Below are the code and all the weights of a small trained network. Each question names an input and a target symbol and asks about switching units off, where a switched-off unit gives its printed mean instead of its output.

import numpy as np


def w(rows, s, z=0):
    codes = np.array(rows[::2]) - 128.0
    scale = np.full(codes.shape[1], s)
    scale[-1] = z or s
    return codes * scale


def norm(h):
    return h / np.sqrt((h * h).mean(-1, keepdims=True) + 1e-5)


def f(y):
    return np.maximum(y, 0)


def softmax(a):
    e = np.exp(a - a.max(-1, keepdims=True))
    return e / e.sum(-1, keepdims=True)


def log_softmax(a):
    a = a - a.max(-1, keepdims=True)
    return a - np.log(np.exp(a).sum(-1, keepdims=True))


def net(x, mask):
    ids = ['ΓΘΛΣαβεζμφω'.index(c) for c in x.split()]
    T = len(ids)
    res = E[ids] + P[:T]
    u = 0
    for l in range(2):
        r = norm(res)
        for j in range(3):
            rows = slice(2 * j, 2 * j + 2)
            q, k, v = (r @ M[l][rows].T for M in (Q, K, V))
            z = softmax(np.where(np.tri(T) > 0, q @ k.T / 2**0.5, -1e9)) @ v
            o = O[l][rows]
            res = res + np.where(mask[u + j], z, o[:, -1]) @ o[:, :-1]
        u += 3
        y = f(norm(res) @ A[l][:, :-1].T + A[l][:, -1])
        res = res + np.where(mask[u : u + 12], y, B[l][:, -1]) @ B[l][:, :-1]
        u += 12
    return log_softmax(norm(res)[-1] @ U[:, :-1].T + U[:, -1])


Q, K, V, O, A, B = {}, {}, {}, {}, {}, {}
E = w([
[101,175,155,105,169,132,173,77,166,218,3],'Γ',
[97,38,90,127,92,137,29,105,125,147,167],'Θ',
[123,171,127,49,202,114,116,126,90,140,119],'Λ',
[65,79,78,178,209,113,177,140,104,143,141],'Σ',
[87,207,137,52,157,150,175,114,104,179,81],'α',
[192,84,143,185,127,143,147,86,17,164,130],'β',
[106,81,73,77,75,120,144,238,86,210,165],'ε',
[148,28,162,104,145,152,89,62,214,153,179],'ζ',
[195,143,175,114,99,92,125,183,178,228,253],'μ',
[145,145,232,127,59,54,140,122,96,175,187],'φ',
[168,135,155,107,215,71,124,104,153,157,72],'ω',
],0.0068)
P = w([
[40,32,149,32,252,91,94,69,56,254,191],'0',
[111,63,104,44,180,57,108,63,58,197,158],'1',
[133,70,102,61,158,70,110,80,81,169,149],'2',
[145,78,101,73,145,93,116,97,99,154,132],'3',
[143,92,108,89,132,108,117,106,108,143,128],'4',
[149,103,113,97,125,122,119,120,123,137,120],'5',
[148,116,119,110,116,133,120,125,132,130,114],'6',
[145,126,127,121,110,146,117,138,140,122,110],'7',
[147,139,134,134,108,153,114,144,147,117,105],'8',
[143,159,154,147,106,172,101,165,149,98,109],'9',
[185,164,95,155,105,131,109,134,159,159,85],'10',
[164,177,153,180,101,181,94,157,169,128,97],'11',
],0.0035)
Q[0] = w([
[87,149,92,180,235,117,213,111,96,94,102],'0.h1',
[124,169,177,112,188,153,100,189,147,248,147],'0.h1',
[149,77,150,139,36,76,119,156,86,98,130],'0.h2',
[72,74,10,169,230,168,153,189,178,85,118],'0.h2',
[204,170,201,138,227,118,254,88,147,108,86],'0.h3',
[169,142,109,226,138,125,177,163,31,129,191],'0.h3',
],0.0086)
K[0] = w([
[95,109,125,186,177,118,165,106,86,130,138],'0.h1',
[139,176,140,184,96,167,130,209,169,35,113],'0.h1',
[105,124,103,129,86,65,68,127,71,196,131],'0.h2',
[90,108,1,100,118,140,165,107,161,97,69],'0.h2',
[164,205,152,142,171,138,228,90,135,36,139],'0.h3',
[178,154,115,188,101,99,197,184,110,160,105],'0.h3',
],0.0084)
V[0] = w([
[210,119,134,204,149,206,197,112,46,65,115],'0.h1',
[34,132,93,142,200,67,204,168,211,88,190],'0.h1',
[135,29,139,93,167,134,20,97,216,85,138],'0.h2',
[177,187,165,254,223,19,84,95,141,122,96],'0.h2',
[156,168,105,165,116,202,22,134,92,129,80],'0.h3',
[128,105,67,81,220,155,81,156,98,107,73],'0.h3',
],0.0071)
O[0] = w([
[96,179,90,85,109,111,126,43,190,34,152,2],'0.h1',
[140,4,93,50,122,215,37,149,150,100,76,104],'0.h1',
[123,209,15,137,63,130,86,140,86,165,133,125],'0.h2',
[37,111,77,73,77,159,221,128,147,185,119,181],'0.h2',
[145,93,159,128,148,248,180,169,129,115,166,39],'0.h3',
[190,197,130,40,175,135,184,130,89,201,143,254],'0.h3',
],0.0034,0.003)
A[0] = w([
[219,124,104,128,61,174,213,56,144,31,169,4],'0.n1',
[165,207,112,83,115,133,148,140,149,122,66,209],'0.n2',
[77,90,107,124,172,129,108,109,125,84,160,52],'0.n3',
[148,90,103,164,140,104,114,254,116,98,103,65],'0.n4',
[138,141,147,207,88,113,142,167,140,99,131,77],'0.n5',
[58,179,114,51,100,89,112,99,152,104,120,105],'0.n6',
[102,161,130,51,116,129,147,182,143,123,184,132],'0.n7',
[121,77,75,162,149,128,117,163,158,166,195,147],'0.n8',
[139,94,116,144,156,154,102,67,118,159,142,131],'0.n9',
[189,191,140,154,66,113,54,138,148,136,117,146],'0.n10',
[118,145,163,99,230,123,114,173,110,131,59,80],'0.n11',
[175,86,118,102,85,160,132,80,78,71,135,79],'0.n12',
],0.0074,0.0014)
B[0] = w([
[201,143,54,223,49,34,82,180,181,18,7,188],'0.n1',
[216,200,145,131,255,190,105,137,94,201,107,220],'0.n2',
[23,155,100,33,132,124,156,132,131,177,110,169],'0.n3',
[174,155,142,236,103,175,141,146,160,202,166,181],'0.n4',
[122,153,72,103,97,69,74,77,171,70,103,175],'0.n5',
[121,32,74,169,153,111,45,39,127,123,89,175],'0.n6',
[170,84,150,132,221,88,93,151,117,149,132,183],'0.n7',
[139,112,122,65,86,212,208,74,121,155,139,242],'0.n8',
[96,105,141,84,100,164,148,89,108,113,181,252],'0.n9',
[51,168,127,128,26,101,118,46,176,113,118,187],'0.n10',
[116,203,53,121,37,96,155,29,122,71,104,243],'0.n11',
[119,136,153,121,176,64,175,121,79,144,194,192],'0.n12',
],0.0063,0.0041)
Q[1] = w([
[169,151,127,139,120,116,94,158,159,87,134],'1.h1',
[189,140,133,148,147,189,78,100,173,141,123],'1.h1',
[99,119,127,129,114,109,172,155,127,95,128],'1.h2',
[127,158,97,144,134,118,105,199,157,94,84],'1.h2',
[161,181,188,139,49,2,127,247,142,133,78],'1.h3',
[94,165,78,163,195,117,137,134,80,28,22],'1.h3',
],0.014)
K[1] = w([
[186,135,118,155,120,94,103,107,132,133,108],'1.h1',
[178,185,194,119,127,140,82,146,194,118,121],'1.h1',
[125,77,131,95,113,39,130,112,121,123,117],'1.h2',
[150,112,101,168,135,118,139,145,104,113,91],'1.h2',
[96,119,204,223,98,27,182,183,73,152,162],'1.h3',
[89,191,131,199,174,141,167,106,71,35,4],'1.h3',
],0.014)
V[1] = w([
[130,88,234,124,103,161,186,196,214,174,101],'1.h1',
[71,94,169,20,131,11,25,141,61,107,154],'1.h1',
[189,173,144,78,166,89,111,113,208,194,105],'1.h2',
[211,79,31,163,103,34,134,231,130,38,172],'1.h2',
[50,182,105,121,79,139,136,120,252,137,117],'1.h3',
[115,134,79,60,204,77,139,228,113,83,254],'1.h3',
],0.0083)
O[1] = w([
[132,138,46,136,106,89,162,56,27,94,115,55],'1.h1',
[166,172,99,187,195,222,178,146,159,85,179,156],'1.h1',
[75,186,103,106,164,80,132,196,171,126,170,163],'1.h2',
[4,138,149,79,104,206,160,19,95,184,165,12],'1.h2',
[119,113,158,173,153,136,87,166,63,177,114,88],'1.h3',
[147,103,76,146,66,60,176,102,155,246,120,69],'1.h3',
],0.0042,0.011)
A[1] = w([
[193,77,182,119,235,108,95,165,2,142,191,108],'1.n1',
[183,107,154,90,188,140,151,184,104,145,144,152],'1.n2',
[105,145,128,163,133,219,198,194,175,166,178,27],'1.n3',
[170,63,201,117,113,102,121,166,104,142,200,219],'1.n4',
[178,169,126,218,140,205,111,143,105,115,124,197],'1.n5',
[131,137,109,120,60,108,144,107,187,62,139,191],'1.n6',
[128,155,140,193,34,151,115,114,159,170,147,7],'1.n7',
[99,247,91,124,72,115,73,30,172,119,84,100],'1.n8',
[162,145,108,119,140,95,99,109,85,81,165,75],'1.n9',
[135,154,155,111,195,167,109,115,85,145,120,123],'1.n10',
[146,80,111,118,71,145,120,135,180,172,118,108],'1.n11',
[105,125,117,85,208,101,89,135,44,147,151,43],'1.n12',
],0.01,0.0019)
B[1] = w([
[121,83,233,169,58,238,144,106,95,189,79,254],'1.n1',
[54,85,151,113,106,166,109,126,69,111,142,253],'1.n2',
[255,138,178,178,99,184,83,96,113,156,96,166],'1.n3',
[230,56,57,95,130,117,169,131,94,168,129,246],'1.n4',
[144,89,94,75,78,55,158,137,166,172,139,206],'1.n5',
[89,213,83,122,92,114,165,107,147,135,148,206],'1.n6',
[30,177,130,98,142,142,131,71,158,10,133,177],'1.n7',
[80,60,198,176,101,243,119,133,76,134,159,202],'1.n8',
[188,169,123,160,189,66,104,178,157,98,147,184],'1.n9',
[154,151,68,150,143,76,154,107,181,80,181,178],'1.n10',
[126,164,170,195,170,57,141,162,137,128,149,187],'1.n11',
[70,155,50,95,116,52,135,101,164,113,95,176],'1.n12',
],0.011,0.0088)
U = w([
[106,163,197,109,106,82,102,182,122,81,9,146],'Γ',
[200,44,177,125,64,169,161,118,74,189,123,192],'Θ',
[138,225,144,9,188,215,152,136,130,180,144,117],'Λ',
[157,86,73,55,145,187,51,79,148,34,100,90],'Σ',
[115,123,221,112,180,136,129,235,139,54,172,102],'α',
[141,113,180,205,223,115,109,42,195,130,108,168],'β',
[19,160,158,147,54,196,157,53,140,73,181,159],'ε',
[112,142,82,189,87,153,27,192,172,182,155,62],'ζ',
[138,179,94,191,147,106,109,113,2,78,86,6],'μ',
[201,171,58,126,95,44,214,101,175,89,199,94],'φ',
[7,69,49,84,160,75,157,133,133,187,66,177],'ω',
],0.0062,0.0022)

Each question gives the input, a string of symbols that net reads in full, and the target symbol t.
The units are the heads (2 rows each of Q, K, V and O) and the neurons (one row each of A and B). Each row of codes is followed by its name. A weight is (code - 128) times the scale printed after its matrix; where a second scale follows, it is the last column's (O, A, B and U).
mask holds one flag per unit, layer by layer, with each layer's heads first. A switched-off unit (its flag False) gives its mean, the last column of its rows in O or B, instead of its output. The means were averaged over made-up inputs and are rounded, as every weight is.
A unit's drop is (log p(t) with every unit on - log p(t) with that unit switched off) / (log p(t) with every unit on - log p(t) with every unit switched off).
The circuit of an input: a set's keep is (log p(t) with only the set's units on - log p(t) with every unit switched off) / (log p(t) with every unit on - log p(t) with every unit switched off). Starting from the 12 units with the biggest drops (on a tie, the unit counted first), units are removed one at a time, each time the one whose removal leaves the highest keep (on an exact tie, the one counted first), for as long as the keep stays at least 0.8.
circuit, biggest first: the units of the circuit, biggest drop first
most important unit: the unit with the biggest drop
k most important neurons: the k neurons with the biggest drops, biggest first
top k neurons in layer l: the k neurons of layer l with the biggest drops, biggest first
input β μ β, target φ: most important unit	0.h1
input β β ε α Γ, target ε: top 2 neurons in layer 1	1.n8, 1.n4
input ζ Θ μ μ, target φ: top 2 neurons in layer 1	1.n4, 1.n7
input β Λ ζ β φ Λ β φ φ α, target φ: circuit, biggest first	1.n10, 0.n2
input Σ β β Λ ζ ω, target Λ: circuit, biggest first	0.h3, 0.n2
input μ β β ω β β ζ α, target β: circuit, biggest first	0.n6, 1.n10, 1.n4, 0.n2
input Λ Σ β β Σ Λ Γ, target Σ: circuit, biggest first	0.h1, 0.n6, 1.n1
input β μ β μ Σ Γ μ β ε β Θ ε, target φ: top 4 neurons in layer 0	0.n4, 0.n2, 0.n5, 0.n12
input φ Θ φ φ β Σ β Λ Λ α, target Λ: 3 most important neurons	0.n2, 1.n4, 1.n11
input ω φ Λ ε β ε Γ φ ζ φ ω ω, target φ: 3 most important neurons	1.n10, 0.n2, 0.n11
input Λ Θ ζ ζ Λ Σ Σ ζ φ β β Λ, target β: circuit, biggest first	0.h1, 0.n6, 0.n2
input Θ φ ε Λ ε, target φ: top 2 neurons in layer 1	1.n1, 1.n7
input φ β φ Σ μ φ, target ε: 3 most important neurons	0.n10, 0.n5, 0.n2
input φ β Λ, target φ: most important unit	1.h1
input α Γ Λ, target α: 2 most important neurons	1.n4, 0.n11
input φ β ε Σ Σ φ μ μ Λ ζ Λ Λ, target ζ: 2 most important neurons	1.n8, 1.n4
input Θ β β Σ Σ ζ ζ ζ, target ε: circuit, biggest first	0.n10, 0.h2, 1.n7
input Γ β ω, target Γ: circuit, biggest first	1.h2, 1.n4
input Σ μ Λ μ β μ β β μ φ Λ, target μ: top 3 neurons in layer 0	0.n11, 0.n4, 0.n2
input Λ α Γ, target Λ: most important unit	0.h3
input Σ Γ ω ω β ε β Σ β β Γ, target β: 2 most important neurons	0.n6, 1.n10
input ε β ω, target ε: 2 most important neurons	1.n8, 1.n4
input ζ Λ φ β β ω, target β: 2 most important neurons	0.n6, 1.n4
input β φ μ β Γ Λ φ, target φ: 2 most important neurons	0.n5, 0.n11
input Λ μ Γ Λ ε Σ, target ω: circuit, biggest first	1.n1, 0.h1, 1.h3, 0.n3
input Σ β ζ β Σ β μ φ φ, target φ: 2 most important neurons	0.n5, 1.n1
input Λ Λ α, target Λ: 2 most important neurons	1.n4, 0.n11
input β μ Σ Θ ζ Σ Λ ε φ ζ μ, target φ: 2 most important neurons	0.n11, 0.n1
input β Γ μ Σ Λ Λ μ μ, target ε: top 2 neurons in layer 0	0.n10, 0.n5
